Where the symbols take the items:
ki: TG->JD, FG->ZT, QH->BS, FC->ZF, MT->PP, QF->QM, QN->TM, PC->JH, JT->MG, JH->HT, JB->JN, QD->ZC, GH->BG, LZ->LC, NR->LF, RH->SJ, TN->JJ, LT->JP, HT->HN, PG->QD, MG->ZZ, LS->CN, HZ->SN, ZN->HS, QJ->CP, CP->TR, BD->ZP, PZ->MH, CQ->DM, PM->NH, LC->HZ, ZP->QG, PQ->SF, TM->MQ, HM->PQ, HS->FH, HJ->RC, MQ->HF, ZF->BH, ZT->RL, TB->LM, JJ->CR, BH->SM, SF->TH, BB->BZ, ZD->HM, SN->ZL, BF->NR, TH->CT, PN->TJ, DN->BD, GD->JG, JP->CH, ZZ->LQ, DS->PM, QG->MT, QM->JB, LD->BB, RC->LT, HF->TB, FL->TN, SC->QJ, ZL->SC, RL->GT, BS->MB, ZC->TG, JL->QN, MD->LZ, SM->ZN, CR->DN, FH->PN, TR->FG, JG->BF, MB->CF, FR->RH, BG->PG, CH->QH, DM->HJ, CJ->FC, CN->PZ, JD->QL, BZ->GH, CF->QF, SJ->FL, LM->GD, ZG->CJ, JN->JL, HN->FR, LQ->LS, PP->JT, MH->MD, LF->LD, NH->ZG, GT->CQ, QL->ZD, CT->DS, TJ->PC
de: TG->CR, FG->BZ, QH->PQ, FC->MH, MT->MB, QF->DS, QN->FC, PC->CP, JT->QF, JH->TR, JB->NH, QD->TN, GH->RH, LZ->TB, NR->PC, RH->GT, TN->HJ, LT->QL, HT->FG, PG->FL, MG->QM, LS->JL, HZ->GD, ZN->HZ, QJ->LF, CP->LD, BD->CH, PZ->TM, CQ->QD, PM->LQ, LC->LM, ZP->QH, PQ->MT, TM->ZF, HM->QG, HS->SN, HJ->TG, MQ->BH, ZF->MD, ZT->GH, TB->ZN, JJ->RC, BH->LZ, SF->PP, BB->HN, ZD->ZP, SN->JG, BF->TJ, TH->JT, PN->SC, DN->JP, GD->FH, JP->ZD, ZZ->JB, DS->ZZ, QG->BS, QM->PM, LD->HT, RC->JD, HF->SM, FL->DM, SC->NR, ZL->BF, RL->BG, BS->SF, ZC->JJ, JL->CJ, MD->HF, SM->LC, CR->LT, FH->ZL, TR->BB, JG->PN, MB->TH, FR->RL, BG->SJ, CH->HM, DM->ZC, CJ->PZ, CN->QN, JD->DN, BZ->FR, CF->CT, SJ->CQ, LM->HS, ZG->CN, JN->ZG, HN->ZT, LQ->JN, PP->CF, MH->MQ, LF->JH, NH->LS, GT->PG, QL->BD, CT->MG, TJ->QJ
du: TG->HF, FG->ZZ, QH->ZL, FC->QD, MT->TJ, QF->TR, QN->CQ, PC->TH, JT->JH, JH->CT, JB->ZT, QD->TM, GH->JN, LZ->CR, NR->MB, RH->ZG, TN->ZF, LT->LC, HT->DS, PG->QN, MG->HT, LS->RH, HZ->BD, ZN->QL, QJ->PP, CP->JT, BD->HS, PZ->FL, CQ->PZ, PM->BZ, LC->DN, ZP->FH, PQ->BF, TM->DM, HM->JG, HS->ZD, HJ->MD, MQ->HJ, ZF->ZC, ZT->LQ, TB->LT, JJ->BH, BH->TG, SF->NR, BB->QM, ZD->GD, SN->ZP, BF->BS, TH->LF, PN->PQ, DN->ZN, GD->CH, JP->HZ, ZZ->HN, DS->BB, QG->PN, QM->FG, LD->QF, RC->LZ, HF->RC, FL->FC, SC->MT, ZL->QG, RL->LS, BS->SC, ZC->MQ, JL->GT, MD->JJ, SM->JD, CR->SM, FH->HM, TR->MG, JG->QH, MB->QJ, FR->NH, BG->JL, CH->SN, DM->MH, CJ->PG, CN->SJ, JD->TB, BZ->JB, CF->CP, SJ->CJ, LM->JP, ZG->BG, JN->RL, HN->PM, LQ->FR, PP->PC, MH->TN, LF->CF, NH->GH, GT->CN, QL->LM, CT->LD, TJ->SF
ze: TG->ZF, FG->QF, QH->GD, FC->SJ, MT->ZL, QF->LF, QN->BG, PC->MT, JT->QJ, JH->PP, JB->BB, QD->CJ, GH->PM, LZ->HJ, NR->PQ, RH->LQ, TN->PZ, LT->HF, HT->JT, PG->ZG, MG->CP, LS->ZT, HZ->LT, ZN->CR, QJ->BS, CP->MB, BD->LC, PZ->GT, CQ->JL, PM->HT, LC->RC, ZP->HZ, PQ->FH, TM->PG, HM->HS, HS->DN, HJ->TM, MQ->QD, ZF->FL, ZT->QM, TB->TG, JJ->MH, BH->TN, SF->PN, BB->CT, ZD->ZN, SN->JP, BF->HM, TH->TJ, PN->ZP, DN->LZ, GD->QL, JP->TB, ZZ->TR, DS->JH, QG->SN, QM->LD, LD->TH, RC->MQ, HF->ZC, FL->CN, SC->QH, ZL->CH, RL->JB, BS->JG, ZC->FC, JL->GH, MD->DM, SM->JJ, CR->MD, FH->BD, TR->CF, JG->ZD, MB->BF, FR->ZZ, BG->NH, CH->LM, DM->QN, CJ->RH, CN->RL, JD->BH, BZ->DS, CF->NR, SJ->LS, LM->JD, ZG->FR, JN->BZ, HN->MG, LQ->FG, PP->SC, MH->CQ, LF->SF, NH->HN, GT->JN, QL->SM, CT->PC, TJ->QG
ro: TG->TN, FG->LD, QH->ZD, FC->CN, MT->QH, QF->TH, QN->ZG, PC->SC, JT->MB, JH->QJ, JB->DS, QD->SJ, GH->HN, LZ->MQ, NR->PN, RH->ZT, TN->CQ, LT->TG, HT->CP, PG->RH, MG->CF, LS->JB, HZ->TB, ZN->LZ, QJ->BF, CP->NR, BD->LT, PZ->JL, CQ->BG, PM->MG, LC->HF, ZP->JP, PQ->ZP, TM->CJ, HM->BD, HS->LC, HJ->QD, MQ->FC, ZF->PZ, ZT->BB, TB->BH, JJ->DM, BH->MH, SF->QG, BB->JH, ZD->DN, SN->LM, BF->FH, TH->MT, PN->SN, DN->RC, GD->ZN, JP->JD, ZZ->QF, DS->JT, QG->CH, QM->CT, LD->PC, RC->ZC, HF->ZF, FL->GT, SC->JG, ZL->GD, RL->BZ, BS->HM, ZC->FL, JL->NH, MD->TM, SM->MD, CR->HJ, FH->HZ, TR->LF, JG->HS, MB->PQ, FR->FG, BG->FR, CH->QL, DM->PG, CJ->LS, CN->JN, JD->JJ, BZ->HT, CF->SF, SJ->RL, LM->SM, ZG->LQ, JN->PM, HN->TR, LQ->QM, PP->BS, MH->QN, LF->TJ, NH->ZZ, GT->GH, QL->CR, CT->PP, TJ->ZL
su: TG->SM, FG->JB, QH->BF, FC->TN, MT->QJ, QF->BB, QN->QD, PC->JT, JT->TR, JH->MG, JB->GH, QD->ZF, GH->ZG, LZ->LT, NR->TH, RH->CN, TN->MD, LT->LM, HT->ZZ, PG->FC, MG->FG, LS->GT, HZ->CH, ZN->BD, QJ->CF, CP->QF, BD->SN, PZ->DM, CQ->TM, PM->FR, LC->JP, ZP->ZL, PQ->TJ, TM->ZC, HM->PN, HS->ZP, HJ->HF, MQ->TG, ZF->JJ, ZT->JN, TB->QL, JJ->LZ, BH->CR, SF->PC, BB->PM, ZD->FH, SN->QH, BF->SF, TH->JH, PN->MT, DN->HZ, GD->HM, JP->GD, ZZ->ZT, DS->HN, QG->SC, QM->BZ, LD->DS, RC->TB, HF->JD, FL->MH, SC->MB, ZL->BS, RL->JL, BS->NR, ZC->BH, JL->PG, MD->RC, SM->DN, CR->LC, FH->QG, TR->QM, JG->PQ, MB->LF, FR->LS, BG->CJ, CH->JG, DM->MQ, CJ->FL, CN->CQ, JD->ZN, BZ->NH, CF->LD, SJ->PZ, LM->ZD, ZG->SJ, JN->BG, HN->LQ, LQ->RL, PP->CP, MH->HJ, LF->CT, NH->RH, GT->QN, QL->HS, CT->HT, TJ->PP

In the rows, zero is written as 148.

The rows follow the links: the fewer symbols apart two items are, the more alike their rows tend to be.

Each row is also shifted at random along 3 hidden directions that mean nothing.

Some items, each with a row of numbers:
CQ: 150	115	158	151	154	114	186	172	161	160	184	136	175	171	166	127	173	167	107	210	150	160	174	136	149	146	114	146	145	103	129
FC: 131	123	164	160	164	127	202	153	171	164	197	124	165	175	163	128	169	146	118	200	152	172	172	153	140	144	101	148	147	108	137
JG: 162	124	109	174	161	187	116	122	143	129	143	109	189	187	119	117	140	132	126	134	134	110	111	149	134	111	162	152	162	164	153
SJ: 133	121	150	153	150	112	166	172	154	166	169	172	169	184	156	138	186	181	107	190	171	139	167	118	160	160	133	120	160	124	155
FH: 201	123	117	157	138	179	104	141	142	124	111	137	186	158	148	114	135	162	141	137	111	108	110	123	161	115	181	160	169	132	123
MT: 129	129	160	153	173	178	135	131	103	109	127	131	170	200	121	148	126	143	132	123	165	151	133	158	131	96	181	152	160	162	148
QM: 100	177	143	109	117	114	125	188	126	149	139	160	113	92	144	187	134	148	171	144	147	151	165	166	146	185	155	163	100	181	157
TN: 153	149	193	170	179	152	210	116	176	175	174	168	138	183	167	143	172	151	144	154	178	185	168	139	155	147	122	117	185	117	157
HN: 170	163	134	135	132	112	110	180	132	156	149	168	124	115	133	187	160	153	140	150	172	139	173	158	144	188	150	139	112	190	177
TB: 114	182	133	159	137	176	179	110	212	174	167	128	123	100	158	126	138	104	201	128	101	145	121	161	148	167	121	163	152	146	146
ZZ: 158	167	145	107	113	106	109	200	118	145	121	182	120	93	157	187	144	176	160	151	148	144	169	144	161	185	167	155	111	167	147
LQ: 185	143	111	154	143	104	113	181	142	166	174	150	144	143	122	170	179	149	111	172	180	122	175	155	135	191	130	125	115	190	190
QJ: 139	132	167	136	171	163	144	146	94	106	141	102	160	171	123	161	116	133	138	140	157	176	154	184	114	102	163	174	128	161	136
MG: 141	172	161	113	134	125	127	179	107	133	132	153	115	106	139	191	129	146	167	136	159	172	172	174	139	163	162	164	106	177	152
MQ: 101	157	173	138	146	143	222	143	191	166	187	114	138	116	184	125	141	127	173	180	108	191	157	164	145	150	99	179	137	94	113
HT: 139	171	143	136	150	127	132	164	124	143	168	120	119	120	115	191	138	115	149	143	172	162	177	199	113	168	135	159	92	205	178
ZD: 126	158	116	158	127	189	122	125	174	148	111	168	154	139	153	121	135	150	178	111	108	103	95	118	172	145	181	148	186	152	144
DS: 150	177	159	131	143	129	123	164	115	145	136	173	110	125	131	201	146	146	158	121	186	159	173	167	139	175	160	135	122	197	181
JN: 157	126	111	142	127	93	123	200	150	161	176	142	164	136	139	147	175	163	106	200	151	118	168	146	144	183	125	144	110	157	157
JD: 213	172	153	163	144	175	161	109	196	167	140	160	127	112	174	137	147	135	188	126	123	156	136	137	165	162	140	146	176	129	139
QG: 232	107	131	154	155	172	102	142	111	109	110	127	198	180	140	125	132	167	121	147	135	126	124	132	148	93	186	164	164	130	116
TM: 164	131	179	164	175	135	204	138	167	167	183	148	155	184	164	135	175	156	125	181	171	179	174	139	148	143	114	129	169	108	146
DN: 224	166	133	158	133	176	136	118	191	162	124	161	138	110	172	129	144	146	189	123	109	135	123	125	173	159	155	151	175	131	132
PQ: 150	128	162	137	146	180	114	145	103	108	82	179	177	184	156	135	125	188	148	120	140	132	117	112	173	99	212	150	188	131	120
CF: 108	164	183	122	156	154	146	154	96	116	127	143	127	150	136	186	113	142	165	121	166	182	158	176	130	126	175	166	129	170	145
TJ: 69	141	159	143	164	178	149	138	106	110	136	121	165	184	123	147	116	133	145	125	152	156	127	168	127	101	173	165	147	162	144
BS: 97	126	147	139	151	175	136	145	110	108	124	118	175	177	133	133	117	146	142	136	130	142	120	157	137	97	176	177	150	146	123
MD: 110	161	161	163	166	157	224	113	204	176	214	90	134	131	158	127	149	92	164	169	127	187	157	188	120	154	82	164	134	127	147
BB: 93	187	165	104	119	122	127	184	117	145	117	195	104	97	153	196	137	166	180	124	158	154	161	148	161	183	177	150	121	179	158
CT: 145	160	169	109	140	131	137	177	97	117	134	125	127	109	145	185	116	139	165	144	146	183	171	187	129	138	159	185	97	163	130
TG: 200	162	162	172	170	162	198	105	198	174	186	116	134	133	160	135	154	108	165	154	140	180	160	171	138	153	100	149	155	127	147

In each set, the symbols that take the first to the second take the third to the fourth, perhaps in another order. Give the fourth.
Answer with the item's name.
191	155	155	131	158	130	127	164	106	127	156	111	130	123	125	192	131	124	144	145	169	177	183	197	115	149	141	169	94	186	158
to 158	165	134	131	139	115	119	179	127	148	160	132	122	108	127	189	145	130	146	153	167	152	176	184	124	180	140	156	93	195	175
as 98	170	131	130	121	111	119	188	140	163	143	190	123	119	139	179	163	162	149	145	165	124	160	139	156	197	154	130	125	185	179
to JN

169	177	138	159	136	175	164	118	202	167	151	137	128	99	170	129	138	122	197	133	101	148	124	149	160	164	130	164	158	131	134
to 145	142	184	138	149	134	212	152	174	160	171	139	149	137	192	129	151	157	155	188	125	189	167	144	159	142	116	166	152	80	109
as 150	122	117	169	158	187	118	125	137	124	133	120	187	185	121	119	135	139	132	131	133	113	111	145	140	110	170	156	165	159	145
to ZN

182	137	116	142	127	95	110	192	142	159	162	158	151	130	135	163	175	164	114	182	164	122	173	144	147	185	137	139	112	170	168
to 112	123	143	164	155	113	166	166	162	172	184	165	165	193	143	139	189	166	100	185	179	132	165	130	148	165	124	115	154	144	173
as 200	139	191	181	190	149	201	112	171	173	177	167	146	203	162	147	182	156	128	159	198	186	177	136	151	142	121	106	192	121	164
to RC

163	163	194	152	160	157	204	120	180	171	154	176	127	147	188	143	156	154	174	146	150	191	162	133	166	149	131	135	183	101	134
to 97	188	126	159	131	191	154	108	204	170	135	168	125	113	157	128	140	126	204	104	110	122	102	135	167	169	153	144	177	157	157
as 206	170	138	146	123	171	143	128	190	160	118	166	133	93	187	131	137	151	198	129	99	142	122	124	179	160	155	163	172	120	117
to HM

129	130	123	145	128	100	132	194	151	165	164	170	160	152	145	148	180	175	111	189	160	118	162	129	157	183	137	130	131	151	163
to 137	166	131	120	116	105	115	196	131	152	141	171	125	101	143	180	154	162	147	153	153	135	164	149	152	189	152	150	109	178	161
as 163	165	117	165	133	186	129	115	190	160	128	157	145	125	155	123	141	136	183	116	108	114	105	130	166	157	158	147	176	153	149
to CR

149	185	142	164	142	186	162	102	202	175	140	166	122	116	162	136	145	127	199	107	122	140	120	139	164	166	146	140	178	149	154
to 205	135	175	164	173	140	204	130	177	164	193	114	154	155	172	133	161	136	134	186	149	192	176	159	139	141	102	153	150	99	130
as 179	175	166	147	137	165	181	123	193	168	142	156	123	100	189	134	139	138	198	137	112	169	142	140	171	160	132	162	166	108	120
to QD

152	180	195	113	140	141	122	164	89	131	91	214	104	128	157	208	131	179	177	104	185	177	170	141	167	156	198	135	150	173	157
to 139	161	120	127	132	111	129	186	134	146	184	92	130	96	120	177	139	111	142	173	145	152	175	206	110	176	116	180	69	193	164
as 126	128	140	159	161	188	124	128	118	118	117	143	178	199	128	131	131	153	137	119	148	125	113	137	146	105	185	148	175	154	146
to TJ

148	169	143	126	136	119	123	177	121	144	152	145	119	109	130	191	141	136	153	145	166	156	176	179	130	176	146	154	100	192	169
to 112	172	132	133	133	115	124	177	137	157	161	151	119	116	124	184	151	133	150	144	168	139	166	175	131	188	141	143	102	203	184
as 137	124	166	170	172	127	194	144	164	172	187	158	162	199	154	137	182	160	109	184	182	160	172	134	145	148	117	116	168	123	161
to QD

158	170	162	169	165	165	203	107	201	177	185	123	128	129	162	137	151	110	177	145	135	179	152	168	141	156	103	149	155	130	149
to 150	147	191	150	163	142	208	134	173	164	165	166	142	161	183	136	161	160	153	169	153	187	166	133	162	145	125	137	175	96	131
as 145	138	135	145	129	105	123	189	145	166	144	205	150	160	148	159	183	193	116	167	178	116	164	109	169	185	158	110	152	157	170
to BZ

139	121	116	146	133	96	140	195	155	162	182	139	172	149	140	140	179	161	101	205	151	122	167	141	145	175	121	142	118	148	156
to 183	160	130	131	134	110	112	183	127	148	158	134	128	109	128	185	150	138	140	159	164	149	178	177	129	179	138	155	92	189	170
as 246	126	110	164	138	178	96	132	152	133	112	141	182	150	147	116	143	160	142	138	114	106	112	122	163	126	175	156	172	137	127
to JD

132	159	200	144	156	149	212	132	172	168	152	185	131	154	192	140	158	169	168	155	152	188	161	124	173	149	135	135	186	94	128
to 110	171	191	150	158	160	216	120	186	173	163	168	124	141	183	140	152	144	182	143	143	188	153	141	163	155	125	141	177	108	137
as 191	126	98	169	142	181	108	130	161	134	137	112	182	153	132	112	137	134	141	140	110	105	105	143	146	125	158	165	156	150	139
to HM

115	156	106	180	147	195	125	107	178	154	138	147	159	163	125	122	145	126	163	105	129	98	96	138	152	143	162	134	180	175	171
to 163	124	166	134	160	168	128	150	88	102	110	134	173	179	142	150	118	164	137	135	150	159	140	150	142	92	187	168	155	138	120
as 162	128	116	165	147	186	111	130	143	127	119	137	183	174	134	118	136	150	140	129	125	106	106	132	151	118	177	153	172	153	140
to PP

153	166	192	150	155	158	205	120	184	170	154	171	124	135	188	143	151	151	182	144	144	187	157	136	168	153	131	143	179	104	129
to 141	156	188	156	167	151	212	124	181	172	171	159	133	158	176	140	159	145	162	159	155	190	163	142	157	148	117	136	174	105	141
as 95	126	145	135	153	171	139	151	110	105	135	101	180	169	131	132	112	138	141	145	123	146	124	171	128	95	168	185	136	145	121
to PQ

127	169	171	139	168	148	142	144	107	132	151	135	119	149	116	198	132	122	155	118	188	180	170	194	117	147	153	149	119	200	179
to 136	170	137	127	128	115	124	182	130	152	151	152	120	107	131	189	149	140	153	146	163	146	171	172	136	185	147	151	101	194	172
as 227	163	140	155	143	163	166	122	199	165	160	121	136	98	172	129	143	123	181	153	105	163	145	157	153	155	119	169	149	119	123
to JP

211	158	159	132	155	128	119	165	102	134	147	130	128	125	127	195	140	136	142	143	179	176	183	186	123	152	151	157	104	186	161
to 119	161	193	118	156	157	142	152	86	113	106	166	129	155	146	187	116	160	167	113	171	183	156	161	145	120	189	157	146	163	141
as 134	150	163	127	162	143	145	159	101	116	161	87	141	133	122	177	114	114	148	148	152	186	170	210	106	124	142	187	94	173	145
to NR

105	131	158	145	163	182	135	134	105	111	120	137	170	194	129	145	125	150	142	121	155	146	125	150	138	98	184	155	163	158	142
to 93	125	143	133	147	172	136	157	112	104	126	107	182	164	139	130	111	144	145	147	117	144	119	158	136	97	173	188	140	139	112
as 295	164	170	171	159	172	155	103	181	168	132	178	126	135	179	150	162	154	174	127	154	168	155	126	173	155	147	125	192	121	141
to LZ

161	116	109	162	151	177	117	140	138	119	142	93	196	169	125	112	130	133	128	151	115	115	113	157	130	107	159	176	143	149	130
to 73	137	151	154	170	184	145	128	114	117	139	124	170	198	115	142	125	130	141	119	157	142	120	165	124	99	171	155	160	173	156
as 141	148	177	153	189	169	145	126	94	118	143	127	144	190	112	180	130	126	138	116	194	178	158	184	114	111	168	144	143	186	171
to CT

